Each row comes from the steps of one walk. Every step used is in the known rows, and no mark comes twice. Write the walk behind each row, first mark first.
Known rows:
fonut, zubo, nipe, zusadeg: [  52  -22 -226  113   72   24  -89  -57   -8 -128 -100  145  234  -14
  198 -158  -91  128  -95  191 -117  -42  112  -62  -13  274 -145  152
  454 -232 -128  -10   -8    5 -144 -137  193  176  -17  -16  -25    9
   67  -51 -167   70  145    4  109  106 -122    7 -281  299]
fonut, zubo, nipe, gonu: [  29   88 -187   62   45  -27  -36 -118   13 -132 -138  102  200   12
  235 -165  -55   45 -104  141 -106  -25   35  -35  -14  231 -141  143
  464 -212  -96   39    3   26 -149 -107  176  162   -1   85  -32   73
  108  -41  -85   67  149   51  -25   90 -211   29 -240  365]
nopuf, gigu, doda, gupug, lozoz, fugis: [  39  -12  -15   61   54  158 -178  -80 -113  -47  -23  264  116   97
  144 -255   42   98  -27  121 -109 -287  -98 -251  -37  -64  159 -109
  121 -195 -196    7  268  -78  -30 -257  184  221  -79  -26  117   80
 -122  -57   59  120  135   45   89  231 -232  -50  -50   32]
zubo, nipe, zusadeg, fugis, doda, gupug: [ 103  -12 -120   76  101  119 -283 -179    4  -15  -32  262  212  -59
  125 -280 -138  126 -115  165  -91 -151  -36 -207 -117  143  141   95
  285  -99 -166  182   83  -22  -34 -210  245   89 -107   -1   76    9
  -53    0  -30  -40   45  172  120  275 -165 -109 -109   47]
lozoz, fugis, doda, nopuf: [  64   28  -27   37   76  183 -391  -55  -37  -73   83  185  120   37
  198  -73   97  161  -11  117 -151 -207   50 -164  -52  -14   23   50
  171 -188 -234  119   -1  -78   -4 -183  229  111   23  -65  -29   74
  -49    4   74  115  172  102   27  207  -82  -74 -124   45]
doda, gupug, tuve, zubo, gonu: [ -18   62  -52   22    7   76  -38 -172    7 -107 -125  225  295  129
  283 -158 -101   26  -10   54 -125 -119   53  -61   -1  221   84    4
  339 -216 -169   67   75  -72 -100 -312   70  233   27  -77   81   46
  -24   -2   -5   70  269   68  -27   38  -81  -65 -109  275]
fugis, doda, gupug, tuve: [  39   64   32  -41   41  143 -114 -170  -69  -53   11  209  155  118
  302 -135  -46   57  -26  121 -120 -220  -28 -171  -38  -95  164  -80
  172 -162 -235  172  122 -170   28 -240  135  159  -26   10  136   70
 -102   18  -27  108  175  100   12  116 -160 -122 -175   88]
lozoz, fugis, zubo, nipe, gupug, tuve, gigu, nopuf: [  69  -42 -106  -32  -16  128 -283    0  223  -28 -108  211  186  137
  335 -214  -64  218 -182  208  -90  -14   11  -86 -195    0  -31   61
  318 -231 -155  180  101  115  -17 -132  243  144   -8   19 -143   51
 -167  -28  181   67  274  253  126  256  -88   -1 -262   66]
lozoz, fugis, gigu, doda: [  33 -141 -108   63   37  178 -383   19  -75  -27   58  249  171   -3
  175  -35   68  145  -57  106 -130 -296   80 -194  -52 -305    3   35
  219 -200 -226   57   85    6   -5 -118  205  148   15  -32   -9   71
  -50   16   20  168  181  101  133  280 -120  -40 -143   22]
gupug, tuve, fonut, zubo, gigu, doda, nopuf, fugis: [  66 -241 -239  122  -36  230 -235 -168  -65 -127  -82  199  236  109
  223 -435  248    1   62  138 -144 -143   82   64  -89  -73   30  196
  272 -289 -212   74  288  -76   86 -281  144  259  242  -62 -106  168
  232  -82 -184  -89  214   31  124  119  -38   26 -269  263]
gupug, lozoz, fugis, gigu, doda, nopuf, tuve: [ 102 -139  -89   41   24  232 -238   -1 -149  -57  125  254  198  139
  132 -282   79   59   -6  162 -167 -299  -17 -154  -35 -126  175   16
  105 -210 -257   57   89 -196   -6 -265  253  137   20  -79  -30   88
   91  -61   95  162  217   90  127  207  -97 -110 -181 -213]
fonut, zubo, nopuf, fugis: [ 118  -90 -188  117  -14  182 -161 -153 -131 -178  -27  213  181   37
  194 -326  199   58   30   46 -131 -104   88   61  -92  -20  -59  162
  322 -264 -115  -70  145  -83   60  -40  207  252  147  -28  -90  204
  179  -71 -164  -93  128  -28   56  102  -86   35 -157  332]
lozoz, nipe, zubo, fonut: [ -77   94 -280   20   18   54  -25   -9   79  -83  -83   17  264   44
  318   46   26  210  -52  144 -107   -3  159  -10  -12   55  -59  248
  372 -284 -131   11 -117  -64  -47  -54  181  149   84  104   -1   87
   -2    0   12   50  153   -5  -43  152 -130   28 -183  248]
doda, gupug, tuve, fonut, zubo, fugis: [   7  -24 -326    7   -1  132  -67 -201  -89 -164 -146  183  316  102
  238 -314   40   -7  -22  166 -126  -91   36   -3  -23  167  -79   60
  394 -257 -140   79  173 -114   -1 -321  102  219  122   27   43   98
   85   -9  -70  -17  236   -3 -147   60 -161   30 -221  534]
nopuf, gigu, fugis, doda, gupug, lozoz, nipe, zubo: [  25   89 -216   80   12  122 -142 -129   12   39  -50  219  288  103
  250  -45   12  123  -19  136 -129  -75 -191 -303 -101 -185  216   58
  117 -131 -205   67  166  -81  107 -203  274  158  -43   32  142  151
  -91  -67   81   42   74   35   18  266 -187 -121  -28  -44]
tuve, fonut, zubo, nopuf, gigu, nipe, gupug, lozoz, fugis: [  20  -66 -331   77   -3  227  -99   -9   -4 -171  -20  197  159   50
  180 -210   42   79  -61  168 -112  -11  -57  -51  -64   -6  -61   66
  335 -297 -149    7  170   11  107 -276  190  185  -52   94 -102  135
    3 -103  -56  -61  201  103  163  202 -232  117 -141  388]
zubo, nipe, zusadeg, tuve: [  25   -1 -218   93   68   30 -149  -73   37  -82  -65   96  224  -29
  152 -299 -123  205 -110  169 -100  -66  171  -78  -51   91   22  155
  425 -228 -153  110   -8  -89 -121  -75  192   74  -37   64  -66 -101
   31    7 -120  -19  114  104  114  133  -94  -95 -282  111]
fugis, gigu, doda, gupug, tuve, zubo, nipe, zusadeg, gonu: [  28  -96 -247  114   38   81 -219  -60  140    8  -94  264  436   86
  166 -217 -169   13 -111  106 -116 -216  -12 -177  -50    2  166   35
  220 -123 -250  217  118   70  -27 -464  147  186   24  -33   42   23
   35    4 -125   92  178  249  361  177 -107  -93 -139 -123]
gigu, nopuf, fugis, doda, gupug, tuve, fonut, zubo, nipe: [  94  -35 -131   14  -38  217  -87 -217    2 -143 -115  287  244  144
  230 -462  108  -89   58  122  -77 -104 -138  -67 -137  148  133   75
  345 -223 -170  156  314 -131   93 -324  130  226  122   18   54  215
  150  -72 -173 -126  180   96  115  179 -121  -21 -205  293]
gupug, lozoz, fugis, zubo, gonu: [  -4   82  -41   48   46   -2 -222  -27   25 -101  -10  247  263   69
  210 -162 -131  117 -119  170 -145 -172   10  -79  -81  155  -15   67
  411 -163 -128  -18  -24  -22 -163  -60  209  135  -21 -121  -53  -16
 -123 -101   50  180  231  156 -155  168 -130   33  -96   29]
doda, gupug, tuve, gigu, nopuf, fugis, zubo: [ 133  -57  -78   26  -54  224 -175 -144   67  -77 -113  331  231  226
  237 -457  168   52  -10   89 -122 -197  -78  -72 -228 -169  210  -20
  156 -199 -191  118  299  -63   91 -301  221  285   98 -114  -86   83
  -36   -1   46   16  173  150   19  175  -39 -115 -174   -7]
fonut, tuve, gigu, nipe: [  23  -17 -327   44   -8  279  -10  -69   -9 -181  -67  219  260   52
  115  118   18   90  -70  182 -134 -141   18  -22 -109  -31   76   79
  354 -304 -177   39  175  -44   62 -254  141  236  -47  114  -29   14
   44   91  -42   -8  189   65   82  121 -147  -45 -177  391]
fugis, doda, gupug, lozoz, nipe: [  -8  151  -18  -41   89  104  -56  -96  -78  -16   29  159  255   97
  231   39 -169   67  -98  173 -110 -183 -111 -274   -9   74  176   -8
  241 -109 -214   36  114 -155   44 -248  163  113 -120   53  203    2
 -166    9   55  204  168   43 -148  189 -232  -56  -68   89]
zusadeg, fugis, doda, gupug, lozoz: [  83   66    2   25   84  203 -167 -183 -113  -18   62  246  198   59
  124 -217  -79   35  -70   99 -107 -254 -147 -211  -63   36  219   11
  216 -105 -196  143  169 -155   40 -215  212  111  -46   16  121   82
 -118    0   30   54  151  181 -184  215 -204 -117  -32   52]
fonut, tuve, zubo, fugis: [  37  -64 -451   71  -39  220 -128 -204  -97 -194 -104  206  355   46
  146  -40   53  115  -45  144 -116 -104   44   91  -43   81  -80  176
  441 -321 -128    6  111   -9  -32 -184  164  226  175   59  -27  106
  167  -37  -69  -64  249    0  -60   21  -83  -19  -99  540]
nipe, gupug, tuve, zubo, nopuf, gigu, doda: [  47 -228 -171   83  -53  229 -159 -171  -33  -36  -54  194  127  120
  334 -206   78  144  -16   61  -94  -53   54    7  -70 -328   90   74
  197 -299 -205  142  203   14  147 -204  160  255   84   61  -35  210
    1  -71  -68 -106  265   79  393  108  -77   -8 -142  206]
zusadeg, fugis, doda, gupug, lozoz, gonu: [  40  142  -62   42  112  115 -121  -70  -73    1   60  218  223   51
  162 -198  -90   39  -71  129 -105 -199 -122 -237  -43   89  149    1
  284 -107 -207  122  115 -118    1 -170  272  118   19   27  119   20
 -145   38   13  128  187  177 -239  200 -198  -89  -31   37]
fugis, gigu, doda, gupug, lozoz, nipe, zubo, fonut, tuve, gonu: [ -95 -104 -470  -13  -53  151  117  -44  -40  -42  -16  118  411  108
  222 -177  -68   58  -21  192 -102  -74 -112  -73   28    5   43  169
  319 -241 -144   37   74 -139  -82 -299  191  203  107  186  174  126
   57 -142    7   57  225  -97 -125  221 -220  -45 -180  186]
zusadeg, tuve, zubo, nipe, gupug: [  21  -13 -183   54   -4  144  -98 -156   87  -63  -77   74  207   23
  172 -251 -139  187 -116   81  -43  -15   76  -24  -26   80   45  194
  433 -274 -112  197  103    9    6 -101  119   77   49  176  -85   41
   46   31  -13 -148  229  134   51  112 -122  -74 -183  309]
gupug, tuve, gigu, nipe: [  -9   42 -128   29   11  193  -61  -19   51 -111  -85  228  270  107
  258  141  -65   46  -82  161 -151 -181   90  -92 -113  -57  121   -1
  268 -259 -242   51  142  -38  100 -270  116  250 -124   14  -40  -15
  -82  130  -28  164  235  175   95  103 -112  -54 -205  232]
nopuf, zubo, nipe, zusadeg, doda, gupug, tuve, gonu: [  41  -85 -149   68   39  -19  -41 -106   27  -51 -141  225  283  104
  220 -423 -184   10  -56  187 -111  -71   16  -51  -21  288  183   20
  397 -203 -156  140   60  -95 -151 -269  225  309  -99  -54   85    4
   28  -55 -185  -24  143   57   90  183  -85 -121 -192  131]
nipe, zubo, nopuf, fonut, tuve: [  58  -42 -494   13  -41  211   34 -183 -147 -229  -41   86  181   86
  224 -188  251  150   60  103 -127   45  161  211  -31   -3  -83  193
  397 -348 -107   55  -71 -225  -29  -97  218  167  140  164  -65  256
  249 -135  -20 -236  131  -81  206   30 -133  -17 -254  321]
nopuf, fugis, gigu, nipe: [ 100  -26 -130  106  -28  239 -200  -62  -35 -127   -1  375  236   25
  135 -121   56  -32   12   97 -126 -307   19 -120 -146 -314  208   48
  198 -181 -231  -41  181  -35  162 -163  164  175  -56  -30  -92   27
   83   56 -108   73   79  153  124  186 -139  -94  -46   42]
zusadeg, doda, gupug, tuve, gigu: [  68  -58  -61    7   28  154 -125 -102   -8  -27  -95  193  175  120
  209  -39  -49  107  -71  145 -128 -192  -31 -165  -98 -113  189  -24
  226 -218 -223  216  224  -93   10 -244  166  233  -74   21   99   55
 -149   99   51   23  198  121   -9  183 -102 -127 -205  178]
gigu, nipe, zusadeg, doda, nopuf: [ 117  -10  -86  169  107  195 -251   24   14  -87   -4  215  115   26
  108  -97  -34   58   -3  169 -154 -208   93 -132  -88  -95  236  119
  198 -156 -274  183  -51  -38   39 -290  212  148 -134  -63  -99  -60
   31   53  -54    5   77  136  192  226  -54  -94 -138  -28]
nopuf, tuve, zubo, gigu, fugis, doda: [  93 -188 -287  112  -65  263 -289 -254  -48  -84  -20  323  285   48
  137  -60  103  115  -49   83 -143 -174  -28   -8 -170 -236  238  169
  259 -251 -195  176  240   11  158 -222  221  217   94  -25  -82  211
  161  -71 -110 -174  120  109  240  211    7 -133 -149  113]
gigu, doda, nopuf, fonut, tuve, zubo, nipe, gupug: [ 104 -119 -264   17  -36  332   -8 -226  -98 -163  -66  156  151  124
  148 -369   70   43   19  131  -69  -49   46  147  -23  195   78  207
  355 -321 -135  179  172  -81   53 -332  111  162  118  194  -16  229
  289  -85   50 -242  251  -61  291   74 -175  -12 -147  345]
lozoz, fugis, zubo, gigu, nopuf, fonut, tuve: [ 112 -132 -365   14  -53  250 -233  -80   -6 -214  -14  272  161  134
  123 -339  255  163  -27  160 -128 -101   79  161 -179  -96  -31  167
  403 -306 -150   96   62  -67  -38 -185  257  156  152   -8 -183  153
  170 -208  -10 -152  150  134   59  183  -36  -34 -265   54]
doda, nopuf, fugis, zubo: [ 141  -15  -78  106   -5  181 -231 -155    8 -126   -1  269  153  119
  167 -441  184   56   35   89 -146 -192   40    4 -136  -85  148  147
  190 -179 -169   42  109 -105   84 -157  221  178  116 -127 -164   55
  109  -14  -22  -18  126   78  -10  118  -47  -76  -86  -28]
fugis, zubo, nopuf, tuve, fonut: [  42 -155 -416   18  -41  171  -25 -212  -15 -203   -5  207  187  100
  156 -315  160   87  -32  135 -141  -10   89  150 -116  -77  143  193
  429 -281 -108  157   51 -206  146 -219  183  174   69   43 -154  114
  161  -29 -116 -245  157   56  260  133  -45   13 -243  192]
zubo, fonut, tuve, gigu, nopuf, fugis, doda, gupug: [ 132 -128 -244   -6  -95  387 -138 -236  -96 -142  -57  294  212  113
  109 -412  262   99   44  113  -82 -216 -182    8 -234 -155  203   76
  208 -292 -162  169  411 -113   69 -290  219  268  218   92   53  228
   80  -91  -22 -199  103    5   77  231 -119 -101 -148  269]
zubo, fugis, gigu, nopuf: [ 106 -110 -271   76  -23  203 -332 -145 -104  -67  -44  315  263   51
  150 -130  137   58   -1  105 -122 -166   90  -71 -154 -252   78  128
  299 -155 -217   71   79  -37   82 -126  220  108   87    9 -107   87
    9  -52   27   -2  147  125   24  210  -22  -74 -131  115]
zusadeg, doda, nopuf, zubo, nipe, gonu: [ 118   27 -107  108   47   30 -170 -153   19  -63 -101  139  144   91
  139 -332   45   26  -16  131 -115  -59   -5    6  -69  176  187  214
  361 -174 -161  222  -24  -74  -64 -162  255  183   -5    9  -59  121
  169  -53  -35 -116   89  117  119  178  -97  -88 -124   63]
tuve, gigu, nipe, zusadeg, doda, nopuf, zubo: [ 128 -144 -204  197   54  233 -270   -6   12  -54  -53  239  247   88
   35 -123   70  104  -19  167 -163 -188   28  -61 -148  -25  261  150
  226 -226 -260  195   68   -6   76 -374  286  304  -65 -140 -137   10
   76   41  -76  -59   95  128  251  236   19 -132 -158   12]
doda, gupug, tuve, gigu, nopuf, fonut, zubo: [ 102  -58 -145  -23  -23  261   29 -108 -101 -148 -112  220  219  252
  207 -337  191   -7   37   69 -136 -121   29   18  -96  113   26  -21
  285 -305 -193  107  234 -177   21 -426  156  303   91  -11   -2  202
   82  -34   15   -4  253   31  -33   76  -75  -80 -321  265]
doda, nopuf, zubo, gigu: [  86  -93 -197  110   11  152 -220 -202  -66  -91  -30  182  189  112
  129 -267  218  126   25   94 -147  -78  142   64  -57   89  136  194
  272 -217 -191   78   51 -118   41 -212  211  201  111  -84 -128  107
  121 -100  -69 -109  107   46   99  117    6 -107 -176   77]
lozoz, fugis, zubo, tuve, gigu, nipe: [  12  -19 -316  108  -47  246 -272   44   76 -128  -44  287  317   56
  132   26  -57  185 -152  210 -153 -205  -50  -30 -232  -71   84  174
  264 -266 -164  175   65  103   82 -213  178  224  -78  -58 -160   35
  -16   48   29  -55  184  230   76  216  -80   -4 -216  104]

Which walk is each row?
[  70 -147 -384   24  -50  222 -166 -153  -72 -114  -93  283  335  151
  198 -365  149  -46   42  126 -130  -94  -21  -56  -90  -74  -17   86
  335 -210 -211  145  175 -116   73 -396  156  179  179   -8  -20  149
   99  -75  -54  -27  245   90  -72  155  -55  -47 -258  309]  doda, gupug, tuve, fonut, zubo, fugis, gigu, nopuf
[  62 -306 -265  110  -49  162 -178 -233  -10  -86   -7  285  212  120
   99 -406  117   38  -18  141 -155 -133   81  105 -142  -94  274  203
  268 -204 -150  181  127  -83   90 -261  207  226   94  -40 -191   76
  189  -93  -61 -208  142   61  165  207   30  -81 -252  -76]  fugis, zubo, gigu, doda, nopuf, tuve, gonu
[ 170 -238 -318  101 -108  324 -190 -140   34 -152  -26  260  204  123
   54 -428  212  133   21  185 -136 -183 -124  147 -262 -187  168  308
  275 -318 -156  210  275  -94   71 -187  272  258  236   -6 -107  182
  187  -67  -64 -253  161   83  -13  187  -11  -89 -174  115]  zusadeg, doda, nopuf, fugis, zubo, fonut, tuve, gigu
[  48   32 -359   90   88  231  -95   34  -11  -48   11  258  370   22
   84 -109 -150  100 -136  271 -129 -186 -207 -227 -129   54  112   -2
  288 -181 -239  124  169   -7  -30 -378  338  200  -39   31   79  -92
  -75   35  -23  131  170  187  -57  218 -206 -106 -123  101]  fonut, tuve, gigu, nipe, zusadeg, fugis, doda, gupug, lozoz, gonu
[  95  -52 -115   33  -49  315 -229 -192  -35  -96  -41  365  259   97
  223 -142   50    4   -2  107 -133 -251 -105 -117 -255 -202  295  -20
   77 -171 -242  131  331  -63  276 -336  168  274  -85   -8   16  156
   -8   14  -21  -50   88  154  302  198 -137  -86 -111   97]  zubo, nopuf, fugis, doda, gupug, tuve, gigu, nipe
[ 122 -209 -477   94  -12  324 -115  -51 -107 -203  -52  245  219   28
   52  -53   65  111  -41  211 -151 -114   67  110 -200 -156  115  162
  380 -321 -207  155  118  -78   81 -307  252  250  -99   98  -76  104
  161  -45 -100 -224   94   55  373  185  -93  -40 -246  250]  zubo, nopuf, fonut, tuve, gigu, nipe, zusadeg, doda
[ 126    7 -201  155  -26  139 -316 -155  114 -129  -86  303  190   66
  156 -390  131   12  -33  138 -145 -198  -11    9 -229 -213  207  180
  163 -111 -195  107   89   93  104 -265  234  154    7  -87 -290    2
  171  -90  -10  -36   -9  223  125  182 -115  -60 -107 -113]  doda, nopuf, fugis, zubo, gigu, nipe, gonu
[  94  -94  -79   -8  -20  173 -194 -203   25   15  -52  168  239  157
  288 -232  -21  141  -74  195 -105  -24  -41  -32 -125  111  148  101
  234 -229 -204  243  170  -66   91 -227  231  190   40   33  -13  150
  -13  -33   50  -46  238  129  217  136  -85 -109 -223  106]  fugis, doda, nopuf, zubo, nipe, gupug, tuve, gigu
[  42 -207 -309   62   -5  200 -252 -116   -9 -117   26  228  223  138
   97 -374  131  111  -64  226 -155 -178  -16   16 -113  -12  182  169
  274 -237 -187  168  153 -108   53 -343  223  153   79  -64 -162   78
  123 -137   25  -73  189  127  190  235  -64    1 -246  -79]  gupug, lozoz, fugis, zubo, gigu, doda, nopuf, tuve, fonut
[  85  -32 -231   24  -29  224 -105 -309 -189 -108  -39  307  372  135
  105 -176  -66   14  -54  150 -108 -267 -196  -72  -87  103  259   12
  237 -199 -172  123  238 -115   71 -354  184  209   35    1   74  155
   95  -89   22  -43  173   68    6   87 -141 -113  -67  188]  nopuf, tuve, zubo, fugis, doda, gupug, lozoz
[ 117 -335 -417  116   14  209 -134 -140  -50  -72  -43  296  309   -2
   11 -552    8   18  -64  188 -106 -129  -60  -86  -95   56  119  191
  384 -226 -138  196  205  -87    0 -385  232  173   52    0   11   98
  269  -19 -158 -194  114   94  252  289 -125  -66 -277  116]  nopuf, tuve, fonut, zubo, nipe, zusadeg, fugis, gigu, doda, gupug
[  95 -182 -358   70  -34  274 -295 -283  -62 -108    2  265  197   50
  117 -267  233   68   16  146 -170  -89   37    2 -166 -189  284  188
  237 -221 -212  246  229 -150  198 -303  216  122   95   31 -108  159
  173  -45  -39 -260   82   54  257  253  -18 -105 -202  102]  zubo, gigu, fugis, doda, nopuf, tuve, fonut
[  97  -57 -119  -47  -25  240 -185  -82  -13 -117  -87  292  260  182
  197 -239   71   40  -22  143 -115 -143  -95  -80 -183  255  -12   11
  303 -269 -193  173  243  -72   16 -384  197  250   11  -14   52  268
   56 -100   48   -7  230  140  115  204 -104  -58 -312  172]  lozoz, fugis, doda, gupug, tuve, gigu, nopuf, fonut, zubo, nipe
[  93 -140 -404   11  -65  348 -171    4  -73 -209   25  278  265  144
  116 -174  244   92   44   63 -129 -150   33   57  -55  -84  -92   92
  373 -373 -214   29   67  -93  -44 -349  231  209  172  -13  -84  195
  209 -110  -21   14  287   91   58  128  -21 -107 -182  203]  lozoz, fugis, gigu, nopuf, fonut, tuve, zubo
[  79 -105 -255   75    0  152 -107 -167  -84 -115 -154  149  222   95
  120 -291  133   -3  -30  132 -132  -91   33   54 -113  226  -32  198
  357 -255 -142  147  181  -11   -8 -360  185  243   42   84  -74  209
  237  -58   49  -62  176   -9  195  125 -167   13 -285  279]  tuve, gigu, doda, nopuf, fonut, zubo, nipe, gonu
[ 130  -43 -120   61   -9  238 -256 -229  -50   35  -31  234  267  123
  173 -293   -5   89  -78  166 -118  -60 -159 -109 -165  117  242  138
  206 -151 -180  205  291  -27  164 -241  281  175    2   56   -7  210
  -28  -93  124  -72  175   58  165  259 -144 -102  -80   87]  tuve, gigu, fugis, doda, nopuf, zubo, nipe, gupug, lozoz
[ 111 -202 -256   48  -29  273 -108 -219  -64  -52  -83  140  197  115
  128 -366  105  151  -48  192  -81  -11  -17   70  -87  134  122  196
  318 -296 -118  193  240  -49   39 -216  213  233  138  144  -19  178
  169  -50   60 -237  206  -53  284  176 -138  -36 -188  292]  fonut, tuve, gigu, doda, nopuf, zubo, nipe, gupug
[ -52  -61 -335   87   54   98   -8  -96 -102  -78  -81  135  254   64
  135 -213   39   24  -42  172  -98 -106  -44 -106   17  154    8  100
  434 -199 -166   98  252  -29    0 -331  148  211  126   83   63   77
    7  -80 -116    3  205  -34  -17  184 -192   68 -229  346]  tuve, fonut, zubo, gigu, doda, gupug, lozoz, gonu
[ 111 -134 -160  148   46  276 -342  -23   46   -8   26  290  365  121
  161 -236   38   84  -48  173 -184 -196   -9  -67 -189  -19  204  123
  159 -222 -305  199   64  -52  112 -409  330  291   10 -209 -117   28
   71   36 -106   67  190  300  154  186   30 -170 -172 -101]  gupug, tuve, gigu, nipe, zusadeg, fugis, doda, nopuf, zubo
[ -50 -107 -230   88   93   98 -183   70  -29   48  -29   36  379   40
  165  -68 -159  253 -196  223 -129 -159   70 -207  -59 -115   50  122
  337 -243 -225   46  141  -48  -60 -200  249  177  -26   36   12 -149
 -117   52   -8  209  236   65  -23  208 -103  -48 -267   62]  gupug, lozoz, nipe, zusadeg, tuve, gigu, doda
